Here is a tiny trained network, its code and every weight. The questions are about switching its units off for an input and a target symbol, where a switched-off unit gives its printed mean instead of its output.

import numpy as np


def w(rows, s, z=0):
    codes = np.array(rows[::2]) - 128.0
    scale = np.full(codes.shape[1], s)
    scale[-1] = z or s
    return codes * scale


def f(y):
    return np.maximum(y, 0)


def softmax(a):
    e = np.exp(a - a.max(-1, keepdims=True))
    return e / e.sum(-1, keepdims=True)


def log_softmax(a):
    a = a - a.max(-1, keepdims=True)
    return a - np.log(np.exp(a).sum(-1, keepdims=True))


def net(x, mask):
    ids = ['γδεζθλξπστφ'.index(c) for c in x.split()]
    T = len(ids)
    res = E[ids] + P[:T]
    r = res
    for j in range(2):
        rows = slice(2 * j, 2 * j + 2)
        q, k, v = (r @ M[0][rows].T for M in (Q, K, V))
        z = softmax(np.where(np.tri(T) > 0, q @ k.T / 2**0.5, -1e9)) @ v
        o = O[0][rows]
        res = res + np.where(mask[j], z, o[:, -1]) @ o[:, :-1]
    y = f(res @ A[0][:, :-1].T + A[0][:, -1])
    res = res + np.where(mask[2:18], y, B[0][:, -1]) @ B[0][:, :-1]
    return log_softmax(res[-1] @ U[:, :-1].T + U[:, -1])


Q, K, V, O, A, B = {}, {}, {}, {}, {}, {}
E = w([
[94,123,141,80],'γ',
[190,108,227,146],'δ',
[190,64,109,161],'ε',
[68,133,50,156],'ζ',
[48,92,91,79],'θ',
[90,29,146,112],'λ',
[90,27,162,135],'ξ',
[98,186,150,198],'π',
[149,139,102,128],'σ',
[39,109,188,218],'τ',
[110,191,244,73],'φ',
],0.011)
P = w([
[101,111,90,158],'0',
[89,46,120,173],'1',
[62,21,184,182],'2',
[77,26,211,183],'3',
[57,33,240,182],'4',
[51,40,254,209],'5',
[51,26,221,193],'6',
],0.0025)
Q[0] = w([
[124,72,101,161],'h1',
[8,1,195,226],'h1',
[118,75,150,174],'h2',
[165,58,175,202],'h2',
],0.0094)
K[0] = w([
[78,116,153,150],'h1',
[101,139,254,143],'h1',
[77,132,172,154],'h2',
[52,137,136,142],'h2',
],0.011)
V[0] = w([
[248,73,205,1],'h1',
[152,237,251,145],'h1',
[87,112,147,42],'h2',
[189,192,36,68],'h2',
],0.0063)
O[0] = w([
[218,121,108,47,59],'h1',
[154,150,254,97,144],'h1',
[90,129,125,75,112],'h2',
[150,205,64,120,2],'h2',
],0.0091,0.0054)
A[0] = w([
[94,119,155,166,127],'n1',
[74,85,142,147,109],'n2',
[177,116,163,69,180],'n3',
[113,125,147,174,134],'n4',
[101,70,2,218,163],'n5',
[197,112,131,138,211],'n6',
[103,155,180,179,137],'n7',
[52,72,114,107,93],'n8',
[132,95,132,133,130],'n9',
[90,213,181,122,221],'n10',
[65,202,155,114,233],'n11',
[73,149,154,44,145],'n12',
[174,32,128,71,92],'n13',
[94,88,159,138,114],'n14',
[178,113,53,74,254],'n15',
[50,227,52,129,225],'n16',
],0.0075,0.0059)
B[0] = w([
[118,136,192,127,241],'n1',
[88,112,174,123,250],'n2',
[155,116,111,56,172],'n3',
[133,137,182,147,220],'n4',
[77,124,57,220,253],'n5',
[219,97,70,171,197],'n6',
[151,132,166,125,247],'n7',
[53,64,147,100,208],'n8',
[127,94,138,128,178],'n9',
[209,193,166,121,228],'n10',
[154,214,135,98,233],'n11',
[147,219,98,43,156],'n12',
[94,11,137,69,176],'n13',
[118,106,165,116,243],'n14',
[210,114,2,82,180],'n15',
[76,253,99,95,169],'n16',
],0.007,0.0057)
U = w([
[162,151,134,26,200],'γ',
[234,110,176,77,120],'δ',
[145,37,86,178,86],'ε',
[61,171,65,148,64],'ζ',
[82,166,79,69,251],'θ',
[40,63,86,65,11],'λ',
[56,84,166,150,50],'ξ',
[171,228,108,234,121],'π',
[216,128,56,193,193],'σ',
[85,131,179,187,229],'τ',
[164,254,136,107,9],'φ',
],0.0068,0.0034)

Each question gives the input, a string of symbols that net reads in full, and the target symbol t.
The units are the heads (2 rows each of Q, K, V and O) and the neurons (one row each of A and B). Each row of codes is followed by its name. A weight is (code - 128) times the scale printed after its matrix; where a second scale follows, it is the last column's (O, A, B and U).
mask holds one flag per unit, heads first, then neurons. A switched-off unit (its flag False) gives its mean, the last column of its rows in O or B, instead of its output. The means were averaged over made-up inputs and are rounded, as every weight is.
A unit's drop is (log p(t) with every unit on - log p(t) with that unit switched off) / (log p(t) with every unit on - log p(t) with every unit switched off).
The circuit of an input: a set's keep is (log p(t) with only the set's units on - log p(t) with every unit switched off) / (log p(t) with every unit on - log p(t) with every unit switched off). Starting from the 12 units with the biggest drops (on a tie, the unit counted first), units are removed one at a time, each time the one whose removal leaves the highest keep (on an exact tie, the one counted first), for as long as the keep stays at least 0.8.
circuit, biggest first: the units of the circuit, biggest drop first
top k neurons: the k neurons with the biggest drops, biggest first
which heads matter: for each layer, one digit per head in row order, 1 if its drop is at least 0.15 and else 0, layers parted by /
drop of u: that unit's drop, to one decimal
input τ λ φ ε ξ φ, target δ: circuit, biggest first => (h1, n10)
input φ π τ δ φ ξ, target δ: circuit, biggest first => (h1, n5)
input ε γ ε ζ, target ζ: top 2 neurons => (n16, n5)
input γ π π π φ, target φ: which heads matter => 00
input θ ε δ γ γ, target γ: which heads matter => 10
input ε ξ ξ, target λ: top 3 neurons => (n13, n8, n10)
input ε ε ε, target σ: top neuron => (n15)
input ξ θ θ ζ, target ζ: drop of n7 => 0.0
input θ λ θ ε, target ε: which heads matter => 10
input φ ε ε, target δ: which heads matter => 10
input π ζ δ ξ λ φ ξ, target δ: which heads matter => 10
input ε γ φ φ, target γ: drop of n5 => 0.1
input δ φ ε, target δ: drop of h1 => 1.5
input θ ε ε λ, target λ: which heads matter => 10
input ε ξ ξ δ δ, target δ: top neuron => (n5)
